Rows lie near named flat spaces through zero. A row that begins with a name and a colon came from that space; any other row is followed by the name of its block's space that it lies nearest.
q572-q23: 12 17 4 8 -6 -6 16 -9 -19 -10 -6 39 2 -18 24 -1 61 -1 0 -16 13 -4 17 -25
 -19
q572-q23: 12 6 4 -38 30 23 8 5 4 -38 59 1 17 -1 25 42 -20 5 20 14 7 -2 34 -28 -24
q572-q23: 1 9 34 27 -17 -20 -11 -9 4 8 -11 15 -36 -11 -43 -1 -44 11 -25 -4 16 3
 -17 9 19
q852-q731: -29 -16 15 3 -23 -21 -27 22 18 7 -36 -16 -22 -15 -1 5 -21 15 -12 -37 15
 4 3 9 5
q701-q487: 5 -3 0 -2 6 22 25 -4 5 -20 -3 9 16 -20 14 -5 22 -8 8 2 2 -6 -8 -4 5
q852-q731: 34 3 -5 -29 -6 4 7 8 11 -49 -15 3 -17 -9 -14 -36 1 22 83 2 9 25 34 -9 -7
q238-q314: 1 8 4 -26 -27 -27 -9 -9 -4 9 15 3 -3 33 1 3 19 -11 -9 10 -24 16 13 0 -33
q238-q314: -6 -12 -2 24 -5 14 2 -2 40 -47 -28 -11 -16 -12 -23 -5 -8 -2 9 -20 -8 -24
 -22 19 13
q852-q731: -1 -17 -12 -30 -9 8 42 11 11 -16 -3 27 35 -34 21 5 25 -14 7 7 7 12 -16
 -22 12
q701-q487: -3 -15 3 -11 -12 4 12 3 24 -34 -20 -3 3 -10 -3 2 1 -2 19 -9 2 4 -6 3 5
q572-q23: -3 9 8 41 0 -3 -13 -10 -21 26 -33 -4 -14 1 -2 -23 22 5 -12 -18 8 -10 -4
 16 8
q701-q487: 13 18 -18 32 6 -2 9 6 -19 24 -9 37 -10 -33 2 -35 34 5 -13 -5 7 -12 -5
 -15 12
q572-q23: 14 15 13 26 -1 8 4 -17 -15 31 -3 3 -15 -1 -29 -45 -13 -4 -14 25 -9 1 -26
 25 22
q701-q487: 17 5 -40 -4 46 34 -11 24 32 -69 37 -13 -12 -11 5 8 -19 20 50 -11 -8 -36
 37 -18 -18
q572-q23: 10 11 -11 -5 -11 -7 6 2 -20 25 -6 16 2 -5 13 -35 41 -4 2 6 -8 10 6 -5 -8
q238-q314: -4 -5 0 -11 -23 -22 18 3 6 -13 -10 36 9 -18 9 22 29 -7 -10 -13 11 8 -2
 -26 -6
q238-q314: -40 -3 30 20 -15 -32 -25 17 -3 35 -9 16 -15 -27 15 47 -16 9 -72 -41 31
 -9 -2 -15 3
q238-q314: 3 3 -42 40 22 22 -2 23 7 -2 -26 4 -12 -40 6 -48 28 10 12 -23 -2 -34 -6 1
 19
q238-q314: 0 2 -34 3 -20 7 1 30 47 -25 -7 13 -31 -46 -9 -62 18 -2 -3 -12 -37 -25
 -13 8 -1
q852-q731: 13 -16 9 -51 -62 -39 13 -4 10 -10 -42 6 -4 20 -29 -32 10 -3 50 15 -7 61
 0 8 -4
q701-q487: 6 -3 -6 -23 12 6 -13 -15 -6 -15 16 -39 13 57 7 15 2 -4 35 13 -19 7 25 12
 -28
q572-q23: 4 -2 8 -46 -6 30 39 16 33 -64 25 28 17 -55 42 5 30 -9 13 -5 0 -4 14 -28
 -20
q852-q731: 10 -4 -24 -5 21 13 43 -5 -22 7 14 33 49 -13 25 20 36 -17 -1 19 12 2 -15
 -31 14
q701-q487: -17 -20 -24 -15 -2 -11 -33 13 4 14 -22 -53 3 43 4 -4 -5 5 27 -10 -16 9
 15 22 -10
q701-q487: 6 23 46 19 -31 -12 4 -21 0 12 4 30 -33 -16 -28 -20 -9 -7 -46 9 -4 1 -22
 13 2
q238-q314: -18 -12 32 5 -21 -23 -28 19 21 -25 -41 -6 -36 -23 -11 20 -33 31 11 -49
 38 8 21 -4 3
q572-q23: -31 -50 -38 -12 -9 -15 15 4 15 19 -29 -25 51 34 -10 38 -11 -26 -7 10 -12
 14 -50 11 33
q701-q487: 4 8 -15 2 8 -5 -5 4 -8 15 18 7 0 5 -1 -1 0 -1 -9 9 -8 -4 3 -7 -4
q701-q487: -6 -9 -20 -3 -12 -16 -10 19 21 -6 -11 2 -13 -7 -15 -7 -11 6 5 -10 -7 -1
 -3 -2 4
q852-q731: -8 -21 10 -62 -11 7 7 2 14 -15 16 -32 27 26 16 15 -16 -11 25 22 -15 30 9
 9 -15
q238-q314: -16 -4 10 -30 -38 -29 8 1 -3 34 10 19 13 3 12 8 18 -21 -44 12 -15 21 -14
 -5 -12
q701-q487: -11 -8 8 -18 17 39 0 7 35 -37 34 -30 4 -8 11 11 -33 -6 -4 6 -19 -21 -2
 15 -6
q238-q314: -24 3 13 11 -5 -11 -17 23 5 28 11 13 -17 -35 10 13 -22 7 -56 -19 12 -13
 -4 -9 5
q852-q731: -3 -16 12 22 38 11 8 -9 -55 29 -45 -15 41 7 27 34 6 19 34 -15 67 20 11
 -13 34
q572-q23: 1 1 13 3 41 37 3 -10 -10 -4 30 -24 19 8 13 24 -31 1 2 15 10 -12 3 5 8
q852-q731: -11 -6 -1 -17 -26 -32 -10 0 -1 23 -2 -1 1 24 -7 11 -1 -8 -17 5 -12 18 -4
 2 -10
q701-q487: -14 8 22 -10 -19 9 15 -16 -2 49 40 2 14 3 4 -16 -4 -38 -79 42 -41 -2 -46
 27 2
q238-q314: -6 -1 -6 4 9 17 3 -3 -6 32 13 -17 12 6 2 -20 -8 -13 -23 23 -20 -6 -23 21
 12
q852-q731: -1 25 36 2 -20 -10 20 -14 -11 16 33 54 -4 -31 14 14 22 -17 -70 7 2 -6
 -12 -20 -13
q852-q731: -48 -41 22 -49 -17 5 6 17 21 9 -3 -34 41 -3 39 45 -20 -17 -29 -6 2 18
 -16 9 4
q572-q23: 2 3 25 25 5 28 14 -14 40 -78 -2 9 -18 -27 -11 21 -7 -1 0 -23 5 -35 -9 3
 -1
q572-q23: -25 -29 -57 -20 -4 -29 -26 23 -7 32 -27 -38 28 48 22 12 30 -4 20 -15 -18
 12 13 1 -13
q238-q314: 22 31 -25 0 5 -19 -11 -7 -12 -17 37 30 -13 22 10 10 48 0 4 -3 -19 -16 40
 -30 -51
q852-q731: -22 -12 15 15 -35 -44 -29 14 0 26 -56 -1 -27 -5 -16 -1 -8 18 -11 -38 24
 17 1 5 11
3 8 7 7 -22 -20 -3 -15 -4 17 -2 8 -11 18 -20 -11 6 -10 -20 10 -16 6 -14
 12 -4
q852-q731
-12 -7 10 -6 -16 -18 9 7 -18 37 -18 18 13 -17 13 4 10 -1 -21 -4 21 20 -9
 -11 14
q572-q23
20 13 17 -53 15 6 2 30 -21 23 48 14 -1 -35 14 -12 -53 27 23 31 30 38 37
 -31 4
q238-q314
15 19 1 -30 12 33 12 13 -8 -11 28 5 5 -31 47 -40 37 2 19 7 -8 -2 34 -10
 -26
q572-q23
-9 -15 -35 -15 8 8 7 21 18 -3 9 -4 18 -10 11 0 1 -7 1 3 -15 -8 -9 -6 6
q701-q487
13 25 -10 72 10 -2 -3 -19 -15 21 -12 27 -27 -8 -30 -28 19 -1 -33 -6 -4
 -34 -25 8 17
q852-q731
12 11 -4 29 42 4 -10 -3 -40 6 -4 5 6 4 16 28 8 25 25 -18 44 -6 34 -27 2
q238-q314
-8 -15 -20 -58 -34 -2 12 36 47 -42 1 9 1 -35 23 -21 25 -6 21 -11 -24 9
 12 -13 -23
q572-q23
12 6 -23 -4 13 -14 17 0 -25 21 23 36 23 1 6 24 13 -4 -8 17 11 7 0 -35 3
q701-q487
4 -5 -20 -20 -24 -18 -2 10 24 -10 1 3 -11 6 -22 -19 -5 -5 10 9 -26 9 -6
 3 -6
q572-q23
23 10 -7 -20 6 -28 18 -23 -35 12 37 36 28 38 -4 50 8 -9 3 32 11 25 11
 -38 -13
q701-q487
22 32 -16 26 15 10 -16 -9 9 -14 40 6 -36 9 -24 -28 -4 1 -9 12 -35 -34 7
 8 -20
q852-q731
14 -6 -79 -32 8 -37 19 36 26 -13 63 63 17 -13 -22 46 -23 -6 -7 26 -14 -2
 -7 -67 2
q701-q487
-17 -22 -11 -30 -7 -26 0 15 -12 40 2 -4 30 14 7 31 -20 -3 -9 12 11 30 -6
 -13 12
q572-q23
-1 -8 -18 -24 -4 -21 9 5 2 -24 9 21 21 10 19 48 28 -4 12 -11 8 6 20 -36
 -23
q572-q23
-20 -25 41 24 19 16 3 -10 -4 -1 -32 -25 15 -6 -8 47 -55 11 -3 -14 51 4
 -22 12 45
q238-q314
17 16 65 -4 -14 12 44 -34 -33 2 -6 40 15 -28 15 0 26 -8 -11 14 36 26 -8
 -10 8
q852-q731
2 -3 -3 -22 -26 -2 39 0 16 -10 8 39 17 -28 5 -8 28 -24 -20 15 -14 7 -27
 -13 3
q852-q731

Each name stands for a flat space through zero: a line, a plane or more. A row that begins with a name and a colon came from that space; any other row is followed by the name of the space it lies nearest, among the names in its block.
q416-q357: -19 -46 2 7 9 2 -25 -12 21 -3 3 31 -1 -7 -8 20 -22 0 -37 13 7 -19 6 -7
 24
q747-q970: -3 -8 -26 -2 -20 -10 -13 -7 8 -46 16 27 -32 10 10 10 -27 -9 29 12 16 -13
 -27 6 38
q747-q970: 0 7 6 -15 -6 -15 4 19 4 -21 21 5 -6 25 13 21 -12 6 23 12 3 32 -30 10 15
q747-q970: -14 -21 -29 -4 -2 -22 -23 4 43 -14 51 32 0 16 -12 19 -4 2 27 8 25 -14 4
 9 42
q650-q941: -7 3 12 -20 16 -7 17 -14 14 20 31 -31 45 49 -37 17 -51 29 25 49 -28 63
 38 5 -10
q476-q188: -8 -15 1 -1 8 2 -2 -13 12 6 10 3 12 12 -15 9 -25 9 -4 20 -7 6 16 0 7
q747-q970: -10 -11 -19 9 2 -9 -14 -5 23 -17 17 26 -11 8 -3 8 -10 -1 13 4 14 -22 -8
 3 34
q650-q941: 19 -5 25 -29 -14 46 39 -14 -31 22 2 -27 1 1 8 -1 -31 12 -26 28 -38 25 19
 16 -36
q747-q970: -11 -8 5 5 16 -5 -4 0 17 8 9 7 13 12 -10 11 -7 10 -5 8 -1 4 5 0 11
q747-q970: -16 -21 -5 29 11 15 -12 -47 -3 -24 -41 20 -19 1 -10 -1 -63 -1 -23 27 -13
 -27 -5 -15 26
q476-q188: -10 -16 8 7 28 3 -5 13 32 51 24 6 34 -7 -16 5 40 12 -28 -15 4 -17 35 2
 -5
q476-q188: -23 6 7 30 43 -27 -13 28 46 7 13 32 11 24 1 21 25 16 4 -14 17 -10 -29 1
 43
q416-q357: -17 -10 -8 33 24 9 -7 -24 21 -8 -13 29 -11 10 -7 3 -30 8 -10 12 -3 -36
 -8 -3 38
q650-q941: -2 2 -43 -8 -15 -34 -25 5 25 -5 41 -1 14 -3 -23 -9 29 -13 50 -14 31 -11
 30 -2 6
q747-q970: -9 13 -2 36 20 2 -1 -1 11 -17 -22 30 -26 6 16 -1 -1 2 -1 -10 5 -35 -41 0
 37
q476-q188: 0 28 33 5 24 -17 11 39 -2 20 -12 -14 20 11 12 7 39 11 -4 -21 -3 34 -24
 -2 -15
q416-q357: 12 7 -3 -26 -45 -32 -20 4 -47 -57 -32 -23 -19 -13 12 -3 -17 -29 25 -1 11
 46 -27 -19 -22
q476-q188: -4 18 8 28 27 28 31 8 23 -2 10 40 -33 30 31 12 -8 23 -1 5 -10 -35 -52 27
 51
q529-q981: 1 -3 2 -1 4 5 2 5 6 15 8 0 7 -5 -1 -1 15 2 -8 -6 0 -7 10 3 -5
q650-q941: -3 -8 -7 -11 -3 -3 -1 -11 8 -2 19 -4 10 14 -15 7 -25 6 13 21 -4 14 17 3
 3
q416-q357: -6 2 -9 9 6 -6 -6 -32 -5 -3 -19 -18 16 8 -30 -11 -36 1 12 19 -11 10 27
 -16 -7
q529-q981: -1 -25 -45 -35 -30 -18 -19 -10 29 -8 72 2 14 10 -30 7 -13 -5 47 21 20 4
 48 11 11
q650-q941: -11 24 -18 26 16 -10 5 -32 9 -30 -13 2 -7 40 -18 -3 -59 11 45 31 -11 3
 -13 -4 34
q476-q188: -8 13 11 23 32 -6 3 33 28 24 9 21 6 5 13 7 50 11 -9 -29 11 -21 -21 7 19
q476-q188: 8 -37 -2 -28 -13 21 -6 -17 -6 57 18 -31 42 -38 -34 -16 21 -5 -38 -1 -8
 -3 90 -6 -58
q416-q357: 3 6 4 -8 3 7 14 2 3 12 15 -8 8 13 -3 2 -4 10 7 9 -9 12 8 9 -5
q650-q941: -4 -58 36 -5 -10 44 -3 -9 -20 -18 -30 41 -43 -25 39 28 -39 -3 -89 17 -13
 -20 -39 4 15
q650-q941: -5 13 -18 -3 6 -27 -7 0 20 5 26 -14 26 20 -27 -2 2 5 42 5 7 18 24 -2 2
q529-q981: -11 -2 -6 3 7 -4 0 -52 -7 -15 -18 -25 20 32 -41 -1 -87 11 22 54 -28 36
 31 -16 -2
q416-q357: -13 -22 3 12 19 14 0 -5 27 10 15 30 -3 8 0 15 -11 13 -22 10 -2 -25 -2 9
 29
q529-q981: -14 -34 8 0 -8 -18 -32 8 2 -38 -13 33 -22 -8 16 26 -16 -12 -24 2 18 2
 -38 -10 27
q529-q981: 8 24 9 5 -11 -2 7 -23 -46 -30 -58 -31 -11 1 1 -17 -39 -10 10 12 -19 30
 -16 -19 -23
q529-q981: -17 -6 21 25 33 5 2 -2 16 4 -16 21 0 17 3 16 -18 16 -25 9 -10 -6 -22 -1
 26
q476-q188: -2 -29 -17 -1 -2 32 4 -28 16 16 24 16 -4 -7 -12 -2 -20 5 -18 17 -7 -39
 35 11 11
q416-q357: 17 24 5 -15 -15 -3 13 30 -15 5 7 -14 -4 -10 21 -8 44 -7 12 -25 7 10 -13
 8 -21
q416-q357: -2 -32 10 -25 -16 -6 -14 10 -1 -9 14 8 -1 -6 6 22 -8 -5 -19 9 6 20 -3 0
 -2
q747-q970: 2 -1 -7 -6 12 -6 -4 25 27 58 38 -11 40 -19 -19 -11 75 2 -4 -34 15 -16 51
 4 -25
q529-q981: 5 4 1 -4 -8 -1 0 -2 -14 -5 -11 -9 -3 -7 2 -6 0 -6 1 -3 -1 6 0 -4 -11
q529-q981: 4 -18 4 -14 -16 -1 -13 0 -16 4 -11 -10 6 -26 -2 -4 10 -13 -22 -8 4 6 17
 -11 -26
q650-q941: -3 -2 0 29 2 2 -15 7 -7 -24 -40 33 -38 -27 30 -5 22 -17 -26 -31 17 -45
 -46 -8 23
1 8 -15 -3 -3 -19 -10 12 10 7 16 -6 12 -6 -9 -8 33 -6 21 -18 16 -3 14 -2
 -6
q650-q941
-1 15 13 15 40 44 51 15 45 41 55 33 -6 43 19 18 5 44 -2 13 -20 -31 -17
 46 43
q416-q357
-2 3 55 -6 29 15 28 10 -11 35 -15 -23 30 22 1 19 -17 28 -38 20 -36 53 -1
 2 -26
q650-q941
-12 -6 -3 6 17 1 2 -24 15 6 7 -3 17 24 -26 6 -41 15 8 30 -14 9 22 -2 11
q529-q981
9 -35 -43 -47 -47 -20 -29 27 27 -3 84 18 -1 -25 -1 8 51 -21 27 -19 45
 -17 31 17 3
q529-q981
-10 -7 -1 -2 15 -14 -7 15 31 17 33 9 21 13 -11 14 16 11 6 -1 9 4 11 5 12
q747-q970
12 49 -6 5 0 3 31 -11 -17 -14 -9 -26 -7 31 1 -16 -25 9 50 14 -19 21 -14
 7 -2
q416-q357
-14 -33 -3 -11 0 -20 -27 9 24 -2 26 17 13 -1 -11 22 2 -1 -9 4 17 7 10 -4
 13
q650-q941
-27 -20 57 15 48 -30 -23 48 22 27 -20 17 34 2 7 38 39 14 -60 -21 8 32
 -29 -16 3
q650-q941
7 15 29 -14 6 -18 1 31 -18 35 -13 -39 38 -15 -4 -6 51 -2 -14 -26 -2 42
 17 -12 -53
q476-q188
-9 -36 -8 -15 -9 -10 -24 -3 15 -4 21 13 8 -7 -12 15 -8 -5 -11 9 12 1 19
 -4 6
q529-q981
-10 2 -3 22 23 -4 -4 17 30 10 13 28 -3 3 7 6 30 7 -4 -19 14 -31 -16 6 29
q476-q188
-3 12 26 18 28 9 12 4 -3 26 -26 -9 15 1 0 -3 12 11 -25 -8 -15 3 -2 -5
 -12
q747-q970
11 -16 -20 -32 -32 -4 -11 -5 -9 10 24 -23 16 -23 -18 -12 14 -15 9 -3 9 8
 49 -3 -34
q529-q981
-3 -1 -9 8 -4 -13 -18 -15 -11 -9 -27 -11 5 -14 -15 -13 -4 -13 1 -5 5 -2
 13 -20 -11
q416-q357
-8 17 10 13 22 -7 9 -6 5 1 -10 -8 12 27 -10 4 -23 14 12 15 -14 21 -6 -3
 7
q650-q941
-20 20 34 44 58 -2 11 17 24 17 -25 21 7 29 10 16 6 26 -21 -6 -11 -3 -41
 0 31
q747-q970
1 -7 -42 1 -19 -9 -19 3 22 -14 33 25 -18 -14 1 -8 27 -15 27 -19 31 -45 5
 7 25
q747-q970
6 -8 7 -1 7 40 25 -10 5 28 15 5 -2 1 4 -1 -7 15 -23 11 -19 -21 16 18 -1
q476-q188
-1 20 9 20 21 -1 8 31 15 14 2 18 -7 1 22 1 48 6 -5 -31 10 -22 -31 9 16
q476-q188
17 47 -5 -15 -20 -12 22 -11 -37 -26 -16 -47 1 24 -5 -18 -32 -2 58 18 -18
 52 -5 -3 -26
q416-q357
16 23 8 2 -5 19 21 5 -23 12 -18 -15 -9 -15 16 -19 24 -4 -7 -18 -9 -9 -5
 4 -23
q650-q941
15 35 -1 26 -7 17 15 2 -32 -22 -49 5 -44 -20 36 -26 20 -15 -1 -30 0 -35
 -47 -1 1
q747-q970

Each name stands for a flat space through zero: a line, a plane or more. A row that begins with a name and a colon came from that space; any other row is followed by the name of the space it lies nearest, among the names in its block.
q38_q470: -1 16 -15 -11 31 -7 12 -18 -4 -37 17 3 -22 7 -1 -26 -1 -1 -10 5 -5 20 27
 20 25
q593_q134: -22 -25 5 7 6 29 -38 12 -23 34 7 -3 -15 9 -11 36 41 9 38 10 -21 -34 -31
 -20 -13
q356_q398: -45 -24 23 -26 -23 -1 -5 18 -10 39 8 -28 48 33 11 15 -13 18 8 35 -10 -13
 2 -30 44
q742_q344: 17 -11 4 10 -6 34 -11 10 -9 33 -29 15 -2 -15 -2 32 4 -8 1 -29 -2 -26 -22
 -6 -34
q593_q134: 19 -31 -36 -27 16 54 -7 4 0 -5 16 26 -41 -4 -31 47 3 -30 -57 0 18 -14
 -41 22 -14
q356_q398: 17 0 -6 19 -18 -55 24 1 34 -40 25 14 5 -32 9 -36 14 -9 -30 25 34 24 -4
 31 -7
q356_q398: 5 -19 -47 -59 14 -5 14 -2 34 -28 41 -7 -15 15 -18 21 -26 10 -59 34 13 13
 -7 16 49
q356_q398: -4 6 7 11 15 16 -6 -5 -22 2 -8 8 -12 1 1 -5 14 -7 14 -12 -10 -5 7 3 -8
q38_q470: 38 3 -41 -3 -19 -36 -9 -1 67 -24 19 -15 -24 -17 -28 23 -11 23 2 3 16 14
 -37 -11 -24
q593_q134: 2 14 18 17 3 17 4 -5 -23 4 -23 9 3 -2 6 -14 -4 -18 6 -25 -2 1 15 3 -15
q742_q344: -45 -15 27 -18 36 25 1 7 -58 43 -13 6 24 19 38 -5 23 18 14 10 -41 -34 40
 3 53
q38_q470: -42 20 50 22 31 22 2 -10 -75 17 -26 7 16 18 34 -45 23 -9 40 -14 -35 -8
 57 3 21
q377_q317: -14 5 36 33 -22 0 4 3 -23 0 -8 8 20 -3 8 -29 9 -32 4 0 16 9 3 2 -22
q377_q317: -6 27 -15 -16 14 39 -22 -23 -9 -24 8 -28 -37 45 -46 13 -35 -12 22 -18 -9
 24 0 -28 -3
q356_q398: -9 0 -10 -28 34 44 -12 -6 -25 16 -9 -4 -18 24 -7 25 -8 9 7 -15 -29 -16
 11 -9 20
q377_q317: 2 -6 1 1 1 -2 6 3 -1 1 0 9 3 -9 7 -3 6 -2 -11 3 4 -4 1 10 1
q272_q154: -34 -13 15 20 16 -5 -14 2 -31 -5 28 9 -11 3 7 -20 57 -5 22 32 -9 -9 -1
 12 7
q742_q344: -31 -1 14 -5 32 6 8 -6 -40 -7 11 9 0 13 19 -29 23 -4 -1 17 -16 -2 34 19
 37
q593_q134: -17 -15 -18 -19 22 7 -15 -1 -5 -8 32 -4 -25 15 -13 14 21 9 3 26 -11 -6
 -10 2 22
q272_q154: 35 -4 -26 -14 6 -37 18 5 41 4 -9 8 6 -33 21 8 -3 38 -17 -5 -4 -11 6 15
 11
q356_q398: -19 -9 17 -2 -26 10 -13 11 -4 29 -6 -19 25 18 -5 18 -13 2 17 6 -2 -7 -13
 -30 -1
q38_q470: 22 2 -30 -15 -9 -17 7 -5 41 -31 21 -6 -15 -4 -21 7 -21 -1 -28 9 22 21
 -17 5 -2
q38_q470: 12 27 -23 2 13 -46 -1 -17 32 -38 19 -19 -23 0 -7 -21 0 30 28 4 -10 24 14
 -2 9
q272_q154: 29 4 -51 -33 65 -8 15 -16 13 -29 11 21 -46 -18 9 1 14 31 -25 -6 -23 -6
 26 40 34
q38_q470: -15 -8 -4 -18 9 -24 5 3 6 3 15 -9 12 6 15 -5 7 26 2 25 -12 -4 14 2 38
q38_q470: -4 16 1 11 12 -26 -8 -7 3 -3 1 -12 -5 0 8 -14 15 28 42 -1 -22 1 16 -9 6
q593_q134: -1 13 -18 -22 19 -73 26 -8 34 -27 23 -15 13 -5 29 -36 -2 53 2 29 -15 17
 43 15 61
q356_q398: -1 -6 -13 -28 14 -18 17 1 11 -1 7 -1 11 0 17 -3 -8 23 -20 14 -8 -2 20 12
 40
q377_q317: 12 -22 -39 -40 40 10 -5 3 10 14 7 8 -24 -6 4 38 14 39 -12 5 -27 -30 -2
 11 31
q593_q134: 7 -14 -15 -11 -7 35 -6 2 2 -9 13 7 -20 7 -30 26 -11 -32 -35 2 23 4 -32 3
 -18
q272_q154: 11 6 -1 -17 3 22 16 -3 -5 5 -21 5 9 4 3 4 -34 -11 -28 -21 4 3 14 5 7
q742_q344: -2 -7 -26 -33 48 58 -10 -10 -29 -2 5 12 -43 19 -18 28 2 -8 -18 -12 -19
 -14 2 12 16
q377_q317: -8 7 51 59 -64 -56 13 14 11 0 -7 -2 54 -24 24 -49 11 -19 17 14 34 19 -4
 -5 -35
q377_q317: 1 25 18 0 -23 -1 6 -4 4 14 -31 -24 30 16 3 -5 -48 5 19 -26 -4 13 19 -30
 -1
q272_q154: -28 -18 34 30 -53 -4 -7 15 -7 -2 23 -3 25 7 -13 -12 11 -44 -6 34 39 14
 -35 -10 -28
q377_q317: -20 -13 9 42 -17 -37 -29 8 6 -13 41 -5 -15 -10 -10 -12 64 2 45 40 7 -1
 -36 -6 -28
q356_q398: 15 -2 -18 -26 -11 7 -2 3 26 13 -8 -16 4 8 -13 32 -35 16 -7 -10 -1 -2 -12
 -19 4
q272_q154: -1 28 16 -19 6 62 1 -12 -33 25 -50 -13 12 35 -8 14 -63 -15 6 -54 -17 3
 29 -28 2
q593_q134: -30 4 8 4 44 29 -19 -11 -50 0 8 4 -28 20 1 -10 36 -1 33 1 -33 -11 20 4
 15
q742_q344: -12 3 -13 -29 -3 -29 5 -2 24 -10 21 -28 12 21 -2 -2 -23 29 2 25 -6 14 12
 -13 42
q742_q344: 6 -20 -8 -4 4 14 9 5 -4 -8 12 24 -9 -13 -2 4 12 -24 -43 10 19 -4 -14 27
 -4
q742_q344: -8 -29 -20 -52 -22 -30 12 17 43 15 23 -25 36 12 5 28 -31 36 -33 41 6 -3
 -9 -12 53
q38_q470: 5 -35 5 -7 -44 11 -5 27 19 40 -7 0 31 -8 -4 44 -11 -6 -24 9 22 -21 -44
 -16 -18
q593_q134: 12 -32 13 21 -39 -3 -25 33 18 69 -29 -1 28 -29 11 52 23 27 33 -9 -7 -48
 -48 -31 -42
q377_q317: -6 6 25 13 -7 21 15 -1 -29 0 -18 16 16 0 9 -21 -10 -36 -21 -13 14 7 14
 12 -9
q272_q154: 9 -3 -1 1 -24 -6 5 4 18 -4 1 -3 10 -4 -8 4 -16 -10 -16 2 20 9 -15 -3 -12
q742_q344: -11 -31 9 -28 -33 -22 7 28 24 53 -9 -18 59 0 26 30 -18 38 -9 24 -4 -25
 -7 -22 34
q272_q154: -45 -4 51 17 12 25 -7 8 -66 47 -27 5 32 14 35 -17 28 -1 37 -4 -32 -28 32
 -9 16
13 -7 -16 6 -5 -38 -2 5 32 -9 17 -1 -6 -20 2 2 20 23 7 16 3 -2 -15 5 -4
q272_q154
15 31 -20 -5 -6 -15 -14 -15 33 -20 2 -34 -18 17 -28 7 -33 22 37 -16 -8
 23 -2 -32 -8
q742_q344
26 -16 -54 -23 22 -34 -12 2 50 -12 31 -3 -37 -20 -9 32 25 50 3 20 -13
 -14 -24 7 12
q38_q470
24 39 -14 18 -5 -8 -17 -19 24 -28 -5 -22 -31 7 -32 -2 -21 4 41 -31 -2 26
 -6 -25 -36
q742_q344
17 -19 -31 -26 7 -27 8 8 36 -1 17 3 -3 -17 7 18 5 31 -24 20 0 -10 -9 13
 23
q593_q134
13 14 -2 -6 -67 -57 25 2 66 -33 17 -33 40 5 -15 -18 -64 -7 -30 21 50 51
 -12 -18 0
q593_q134
29 -2 -15 -17 -20 -2 24 2 31 -10 -8 7 11 -12 -5 8 -40 -13 -52 -9 29 13
 -8 11 -4
q272_q154
23 4 -18 -9 8 -45 29 -3 31 -22 6 10 6 -26 22 -22 -2 20 -29 9 7 10 20 28
 22
q356_q398
3 2 -4 5 22 10 -6 -4 -13 0 -3 9 -18 -5 2 1 19 4 11 -9 -14 -10 4 7 -4
q38_q470
4 17 -8 10 13 -32 -10 -8 14 -10 5 -13 -14 -4 3 -11 15 32 42 -1 -20 3 10
 -8 2
q38_q470
-19 3 0 5 18 16 -15 -9 -23 -17 21 0 -26 17 -15 -7 20 -14 14 10 -6 6 -1 2
 1
q272_q154
-12 12 -5 12 -6 8 -30 -10 2 -22 25 -22 -31 24 -39 6 5 -10 37 6 1 17 -23
 -25 -22
q272_q154
-24 -5 2 -7 32 30 -8 -6 -38 -4 12 8 -20 18 -2 -4 21 -11 2 8 -15 -7 11 10
 18
q356_q398
-25 -20 -5 -31 -12 20 -12 8 0 11 21 -20 8 33 -20 29 -18 -2 -11 26 3 -2
 -19 -21 23
q356_q398
-3 -11 25 30 -29 -42 7 16 10 17 -5 6 36 -27 29 -19 25 9 11 15 9 -8 -4 3
 -11
q377_q317
-20 -15 -4 -5 -31 21 -25 5 7 -9 34 -21 -10 31 -45 26 -10 -28 -2 27 24 14
 -47 -26 -16
q593_q134
-10 -1 11 -7 -23 -8 12 4 6 -2 3 -10 26 11 1 -9 -25 -10 -18 12 16 14 3 -6
 11
q38_q470
11 -19 -5 0 -8 -12 -6 15 17 29 -8 3 10 -20 12 25 15 26 8 2 -8 -26 -17 -5
 -6
q593_q134
-30 -5 6 -32 22 9 -5 2 -20 32 -6 -20 18 29 17 12 -7 36 23 8 -39 -19 29
 -19 52
q742_q344
17 -2 5 10 -21 -23 33 4 16 -20 0 21 20 -26 15 -28 -9 -25 -51 6 36 17 3
 30 -7
q377_q317
